Below are the code and all the weights of a small trained network. Each question names an input and a target symbol and asks about switching units off, where a switched-off unit gives its printed mean instead of its output.

import numpy as np


def w(rows, s, z=0):
    codes = np.array(rows[::2]) - 128.0
    scale = np.full(codes.shape[1], s)
    scale[-1] = z or s
    return codes * scale


def f(y):
    return np.maximum(y, 0)


def softmax(a):
    e = np.exp(a - a.max(-1, keepdims=True))
    return e / e.sum(-1, keepdims=True)


def log_softmax(a):
    a = a - a.max(-1, keepdims=True)
    return a - np.log(np.exp(a).sum(-1, keepdims=True))


def net(x, mask):
    ids = ['αβγδεζηθλμπστψω'.index(c) for c in x.split()]
    T = len(ids)
    res = E[ids] + P[:T]
    u = 0
    for l in range(2):
        q, k, v = (res @ M[l].T for M in (Q, K, V))
        z = softmax(np.where(np.tri(T) > 0, q @ k.T / 2**0.5, -1e9)) @ v
        res = res + np.where(mask[u], z, O[l][:, -1]) @ O[l][:, :-1]
        u += 1
        y = f(res @ A[l][:, :-1].T + A[l][:, -1])
        res = res + np.where(mask[u : u + 16], y, B[l][:, -1]) @ B[l][:, :-1]
        u += 16
    return log_softmax(res[-1] @ U[:, :-1].T + U[:, -1])


Q, K, V, O, A, B = {}, {}, {}, {}, {}, {}
E = w([
[98,159,143,76],'α',
[109,54,69,152],'β',
[168,132,99,132],'γ',
[132,223,110,203],'δ',
[115,155,117,39],'ε',
[181,217,119,92],'ζ',
[129,173,166,51],'η',
[114,152,115,197],'θ',
[78,154,56,207],'λ',
[200,188,141,95],'μ',
[70,215,132,54],'π',
[211,103,152,36],'σ',
[39,159,136,134],'τ',
[91,107,178,5],'ψ',
[38,81,83,78],'ω',
],0.012)
P = w([
[98,121,248,128],'0',
[137,140,123,139],'1',
[130,140,117,136],'2',
[125,137,113,134],'3',
[119,136,107,135],'4',
[114,139,99,133],'5',
[110,136,100,131],'6',
[105,137,93,131],'7',
[105,137,99,132],'8',
[106,136,103,134],'9',
],0.011)
Q[0] = w([
[34,173,203,240],'0.h1',
[254,118,70,223],'0.h1',
],0.021)
K[0] = w([
[40,142,237,178],'0.h1',
[254,75,169,169],'0.h1',
],0.024)
V[0] = w([
[253,59,158,174],'0.h1',
[137,176,116,117],'0.h1',
],0.011)
O[0] = w([
[213,91,248,255,8],'0.h1',
[164,170,107,101,159],'0.h1',
],0.0053,0.011)
A[0] = w([
[151,111,120,231,66],'0.n1',
[195,40,130,212,55],'0.n2',
[159,55,56,152,94],'0.n3',
[163,67,52,183,144],'0.n4',
[165,30,183,38,123],'0.n5',
[62,136,154,188,104],'0.n6',
[228,87,29,155,173],'0.n7',
[65,159,169,109,112],'0.n8',
[104,117,254,150,143],'0.n9',
[99,118,100,253,109],'0.n10',
[119,128,206,145,85],'0.n11',
[211,190,99,140,165],'0.n12',
[219,127,113,101,130],'0.n13',
[83,52,175,165,2],'0.n14',
[155,100,140,167,95],'0.n15',
[187,89,138,157,175],'0.n16',
],0.0088,0.0052)
B[0] = w([
[229,70,129,39,138],'0.n1',
[104,178,116,136,137],'0.n2',
[194,126,168,51,142],'0.n3',
[176,182,185,112,154],'0.n4',
[144,38,189,105,146],'0.n5',
[160,104,138,200,147],'0.n6',
[64,197,156,67,181],'0.n7',
[237,127,10,125,253],'0.n8',
[194,149,64,193,145],'0.n9',
[65,60,172,187,167],'0.n10',
[131,150,92,135,134],'0.n11',
[75,72,175,125,215],'0.n12',
[178,102,180,58,157],'0.n13',
[143,99,248,244,130],'0.n14',
[105,150,90,153,131],'0.n15',
[97,86,61,76,147],'0.n16',
],0.013,0.0047)
Q[1] = w([
[115,174,182,253],'1.h1',
[127,6,162,52],'1.h1',
],0.013)
K[1] = w([
[234,115,206,249],'1.h1',
[23,61,142,3],'1.h1',
],0.011)
V[1] = w([
[92,4,89,147],'1.h1',
[85,123,215,30],'1.h1',
],0.014)
O[1] = w([
[120,2,73,63,2],'1.h1',
[207,109,71,225,30],'1.h1',
],0.0097,0.0063)
A[1] = w([
[144,168,84,157,239],'1.n1',
[116,66,184,230,128],'1.n2',
[113,218,136,140,121],'1.n3',
[152,158,54,190,76],'1.n4',
[56,82,135,84,158],'1.n5',
[120,144,213,139,127],'1.n6',
[51,121,65,142,100],'1.n7',
[41,127,92,248,130],'1.n8',
[92,153,39,134,134],'1.n9',
[121,97,184,136,3],'1.n10',
[156,82,235,130,90],'1.n11',
[32,114,184,192,151],'1.n12',
[105,174,106,124,65],'1.n13',
[90,58,201,165,152],'1.n14',
[188,123,81,109,123],'1.n15',
[84,82,108,115,175],'1.n16',
],0.011,0.0054)
B[1] = w([
[197,18,111,81,210],'1.n1',
[10,143,44,217,140],'1.n2',
[160,178,64,196,254],'1.n3',
[67,212,164,79,164],'1.n4',
[136,143,145,244,186],'1.n5',
[54,90,69,68,163],'1.n6',
[195,192,132,92,184],'1.n7',
[166,39,136,63,145],'1.n8',
[100,70,174,196,229],'1.n9',
[113,26,88,149,135],'1.n10',
[6,73,119,134,149],'1.n11',
[164,113,145,39,168],'1.n12',
[115,113,124,211,200],'1.n13',
[203,185,81,51,152],'1.n14',
[119,110,176,45,168],'1.n15',
[136,157,188,175,162],'1.n16',
],0.015,0.017)
U = w([
[135,130,129,63,145],'α',
[94,66,192,149,155],'β',
[70,67,96,146,2],'γ',
[45,189,89,81,119],'δ',
[178,40,129,37,162],'ε',
[135,94,44,34,58],'ζ',
[186,167,116,2,156],'η',
[76,106,148,89,170],'θ',
[165,187,173,72,53],'λ',
[79,32,95,99,141],'μ',
[181,112,29,132,156],'π',
[76,79,102,128,126],'σ',
[68,147,149,157,19],'τ',
[137,101,129,87,110],'ψ',
[137,75,142,87,192],'ω',
],0.007,0.0059)

Each question gives the input, a string of symbols that net reads in full, and the target symbol t.
The units are the heads (2 rows each of Q, K, V and O) and the neurons (one row each of A and B). Each row of codes is followed by its name. A weight is (code - 128) times the scale printed after its matrix; where a second scale follows, it is the last column's (O, A, B and U).
mask holds one flag per unit, layer by layer, with each layer's heads first. A switched-off unit (its flag False) gives its mean, the last column of its rows in O or B, instead of its output. The means were averaged over made-up inputs and are rounded, as every weight is.
A unit's drop is (log p(t) with every unit on - log p(t) with that unit switched off) / (log p(t) with every unit on - log p(t) with every unit switched off).
The circuit of an input: a set's keep is (log p(t) with only the set's units on - log p(t) with every unit switched off) / (log p(t) with every unit on - log p(t) with every unit switched off). Starting from the 12 units with the biggest drops (on a tie, the unit counted first), units are removed one at a time, each time the one whose removal leaves the highest keep (on an exact tie, the one counted first), for as long as the keep stays at least 0.8.
units of the circuit, in order: the units of the circuit, biggest drop first
unit that matters most: the unit with the biggest drop
top k neurons in layer l: the k neurons of layer l with the biggest drops, biggest first
drop of u: that unit's drop, to one decimal
input λ δ β σ β π π π δ, target λ: unit that matters most	1.h1
input π ω ζ, target β: units of the circuit, in order	[0.n8; 0.n12; 0.h1]
input δ ε π ζ ψ σ σ π σ, target μ: top 2 neurons in layer 0	[0.n8; 0.n5]
input ζ δ μ π ζ π π η β, target δ: top 3 neurons in layer 1	[1.n1; 1.n9; 1.n6]
input ω λ α π μ, target δ: units of the circuit, in order	[0.n8; 1.n1; 1.n9; 0.n12]
input σ π θ σ δ π π γ ω μ, target β: units of the circuit, in order	[0.n8; 0.h1]
input δ π ε ω μ, target β: top 2 neurons in layer 0	[0.n12; 0.n8]
input π σ π η π γ η δ η ψ, target ε: top 3 neurons in layer 1	[1.n15; 1.n3; 1.n13]
input δ θ δ ω λ σ, target β: top 2 neurons in layer 0	[0.n7; 0.n16]
input τ π λ, target τ: top 3 neurons in layer 1	[1.n5; 1.n1; 1.n16]
input γ β θ π π λ ζ δ ω, target β: units of the circuit, in order	[1.n5; 1.h1; 1.n16; 1.n3]
input δ δ ε, target ε: top 2 neurons in layer 1	[1.n3; 1.n5]
input θ μ ζ λ β π ζ, target δ: top 3 neurons in layer 1	[1.n1; 1.n9; 1.n6]
input π δ μ, target δ: unit that matters most	0.h1
input θ π λ, target θ: top 4 neurons in layer 1	[1.n5; 1.n14; 1.n12; 1.n11]
input θ θ δ, target θ: top 3 neurons in layer 1	[1.n5; 1.n14; 1.n12]
input ζ λ ω σ, target β: drop of 0.n11	0.0
input α λ π ψ μ, target ε: drop of 0.n5	0.5
input δ ω γ, target β: drop of 0.n7	0.4
input ζ δ θ, target ζ: unit that matters most	0.h1
